Here is a tiny trained network, its code and every weight. The questions are about switching its units off for an input and a target symbol, where a switched-off unit gives its printed mean instead of its output.

import numpy as np


def w(rows, s, z=0):
    codes = np.array(rows[::2]) - 128.0
    scale = np.full(codes.shape[1], s)
    scale[-1] = z or s
    return codes * scale


def norm(h):
    return h / np.sqrt((h * h).mean(-1, keepdims=True) + 1e-5)


def f(y):
    return np.maximum(y, 0)


def softmax(a):
    e = np.exp(a - a.max(-1, keepdims=True))
    return e / e.sum(-1, keepdims=True)


def log_softmax(a):
    a = a - a.max(-1, keepdims=True)
    return a - np.log(np.exp(a).sum(-1, keepdims=True))


def net(x, mask):
    ids = ['ΓΔΛΠΩαβεημξστφψ'.index(c) for c in x.split()]
    T = len(ids)
    res = E[ids] + P[:T]
    r = norm(res)
    for j in range(2):
        rows = slice(2 * j, 2 * j + 2)
        q, k, v = (r @ M[0][rows].T for M in (Q, K, V))
        z = softmax(np.where(np.tri(T) > 0, q @ k.T / 2**0.5, -1e9)) @ v
        o = O[0][rows]
        res = res + np.where(mask[j], z, o[:, -1]) @ o[:, :-1]
    y = f(norm(res) @ A[0][:, :-1].T + A[0][:, -1])
    res = res + np.where(mask[2:18], y, B[0][:, -1]) @ B[0][:, :-1]
    return log_softmax(norm(res)[-1] @ U[:, :-1].T + U[:, -1])


Q, K, V, O, A, B = {}, {}, {}, {}, {}, {}
E = w([
[111,6,178,148,94,149],'Γ',
[136,150,151,242,91,151],'Δ',
[149,183,184,116,169,129],'Λ',
[90,140,126,88,124,33],'Π',
[83,149,132,128,122,122],'Ω',
[118,59,145,102,158,33],'α',
[76,137,169,120,148,101],'β',
[144,114,141,70,113,147],'ε',
[150,86,169,49,133,48],'η',
[152,97,159,111,73,120],'μ',
[120,201,133,162,30,175],'ξ',
[141,137,137,208,51,138],'σ',
[71,57,65,112,84,132],'τ',
[179,140,106,147,152,103],'φ',
[142,111,165,128,202,169],'ψ',
],0.025)
P = w([
[187,79,143,13,149,150],'0',
[141,111,229,86,84,213],'1',
[126,86,183,82,145,144],'2',
[100,183,254,54,189,202],'3',
[183,139,177,141,211,135],'4',
[179,210,200,110,234,160],'5',
],0.0061)
Q[0] = w([
[163,226,92,55,101,107],'head 1',
[197,140,169,155,39,3],'head 1',
[2,104,200,191,219,104],'head 2',
[158,74,154,64,205,144],'head 2',
],0.006)
K[0] = w([
[84,233,208,134,205,168],'head 1',
[77,187,32,76,115,77],'head 1',
[236,107,135,146,119,125],'head 2',
[166,74,134,103,194,254],'head 2',
],0.0082)
V[0] = w([
[66,175,114,156,223,76],'head 1',
[106,1,198,192,88,129],'head 1',
[8,105,200,84,145,202],'head 2',
[170,135,85,183,175,127],'head 2',
],0.008)
O[0] = w([
[33,5,137,135,93,119,149],'head 1',
[175,138,143,130,216,163,95],'head 1',
[118,153,72,139,175,113,125],'head 2',
[206,111,129,156,80,144,2],'head 2',
],0.011,0.003)
A[0] = w([
[139,212,110,150,72,97,37],'neuron 1',
[83,159,76,204,124,142,81],'neuron 2',
[99,52,126,115,168,162,174],'neuron 3',
[108,133,119,78,128,185,159],'neuron 4',
[163,141,84,168,118,121,77],'neuron 5',
[130,148,31,50,159,166,148],'neuron 6',
[50,112,51,116,121,114,89],'neuron 7',
[125,151,111,129,5,108,65],'neuron 8',
[163,200,126,195,73,114,38],'neuron 9',
[197,201,100,144,110,128,4],'neuron 10',
[190,73,59,134,106,78,108],'neuron 11',
[181,71,181,100,179,90,99],'neuron 12',
[114,70,125,148,115,202,195],'neuron 13',
[157,139,60,112,92,210,75],'neuron 14',
[81,151,196,214,118,78,126],'neuron 15',
[111,231,64,158,197,93,183],'neuron 16',
],0.012,0.0039)
B[0] = w([
[33,170,135,120,122,79,145],'neuron 1',
[127,108,147,136,104,99,144],'neuron 2',
[189,176,115,174,172,171,194],'neuron 3',
[139,118,59,142,125,180,167],'neuron 4',
[181,143,161,124,91,60,147],'neuron 5',
[107,115,61,101,88,107,184],'neuron 6',
[202,81,101,163,100,108,209],'neuron 7',
[101,186,64,89,132,128,193],'neuron 8',
[128,152,142,128,103,85,170],'neuron 9',
[124,160,143,119,172,124,172],'neuron 10',
[108,101,168,145,80,199,181],'neuron 11',
[83,150,157,126,132,185,254],'neuron 12',
[132,117,184,229,173,161,162],'neuron 13',
[44,104,105,181,254,128,142],'neuron 14',
[144,12,119,127,79,146,229],'neuron 15',
[102,101,137,210,97,62,242],'neuron 16',
],0.0095,0.0062)
U = w([
[131,142,135,145,148,111,51],'Γ',
[175,132,201,197,193,174,144],'Δ',
[121,126,211,35,154,125,121],'Λ',
[36,43,172,204,127,203,141],'Π',
[148,98,87,176,135,112,88],'Ω',
[131,109,151,179,248,192,86],'α',
[101,62,41,219,206,173,47],'β',
[24,244,144,171,109,122,107],'ε',
[94,84,128,40,85,33,160],'η',
[161,186,176,134,180,111,253],'μ',
[91,177,31,83,175,164,166],'ξ',
[166,172,166,132,136,96,74],'σ',
[144,148,146,144,151,101,13],'τ',
[170,130,204,105,2,154,167],'φ',
[132,123,163,138,131,102,59],'ψ',
],0.0086,0.0044)

Each question gives the input, a string of symbols that net reads in full, and the target symbol t.
The units are the heads (2 rows each of Q, K, V and O) and the neurons (one row each of A and B). Each row of codes is followed by its name. A weight is (code - 128) times the scale printed after its matrix; where a second scale follows, it is the last column's (O, A, B and U).
mask holds one flag per unit, heads first, then neurons. A switched-off unit (its flag False) gives its mean, the last column of its rows in O or B, instead of its output. The means were averaged over made-up inputs and are rounded, as every weight is.
A unit's drop is (log p(t) with every unit on - log p(t) with that unit switched off) / (log p(t) with every unit on - log p(t) with every unit switched off).
The circuit of an input: a set's keep is (log p(t) with only the set's units on - log p(t) with every unit switched off) / (log p(t) with every unit on - log p(t) with every unit switched off). Starting from the 12 units with the biggest drops (on a tie, the unit counted first), units are removed one at a time, each time the one whose removal leaves the highest keep (on an exact tie, the one counted first), for as long as the keep stays at least 0.8.
units of the circuit, in order: the units of the circuit, biggest drop first
top k neurons: the k neurons with the biggest drops, biggest first
heads that matter: for each layer, one digit per head in row order, 1 if its drop is at least 0.15 and else 0, layers parted by /
drop of u: that unit's drop, to one decimal
input μ Δ φ, target μ: units of the circuit, in order -> head 1; neuron 15
input Δ φ Π Π Ω φ, target Π: units of the circuit, in order -> head 1
input Π φ Π φ μ, target Π: units of the circuit, in order -> head 1; neuron 13
input Π Π μ, target Π: units of the circuit, in order -> head 1; neuron 13; head 2
input ξ μ μ μ, target μ: heads that matter -> 10
input β φ Ω Ω Π ε, target ξ: heads that matter -> 01
input φ Δ Δ, target φ: units of the circuit, in order -> head 2; neuron 9
input Π φ Ω Π ψ α, target Π: units of the circuit, in order -> neuron 12; head 2; neuron 11
input α Π ξ, target ε: heads that matter -> 00
input Π Π α, target Π: units of the circuit, in order -> neuron 12; neuron 11
input α φ α φ Π φ, target φ: heads that matter -> 11
input β φ φ Ω, target φ: heads that matter -> 01
input φ η Γ, target Δ: heads that matter -> 10
input φ Π φ μ α Γ, target Δ: top neuron -> neuron 3
input α Π τ, target β: heads that matter -> 00
input φ φ β, target φ: heads that matter -> 01
input Π Π ε, target ξ: drop of head 2 -> 0.1
input φ φ φ μ Λ, target φ: drop of head 2 -> 0.6
input φ μ Π Π φ, target Π: drop of head 1 -> 0.6
input Π φ φ φ, target φ: drop of neuron 11 -> 0.0
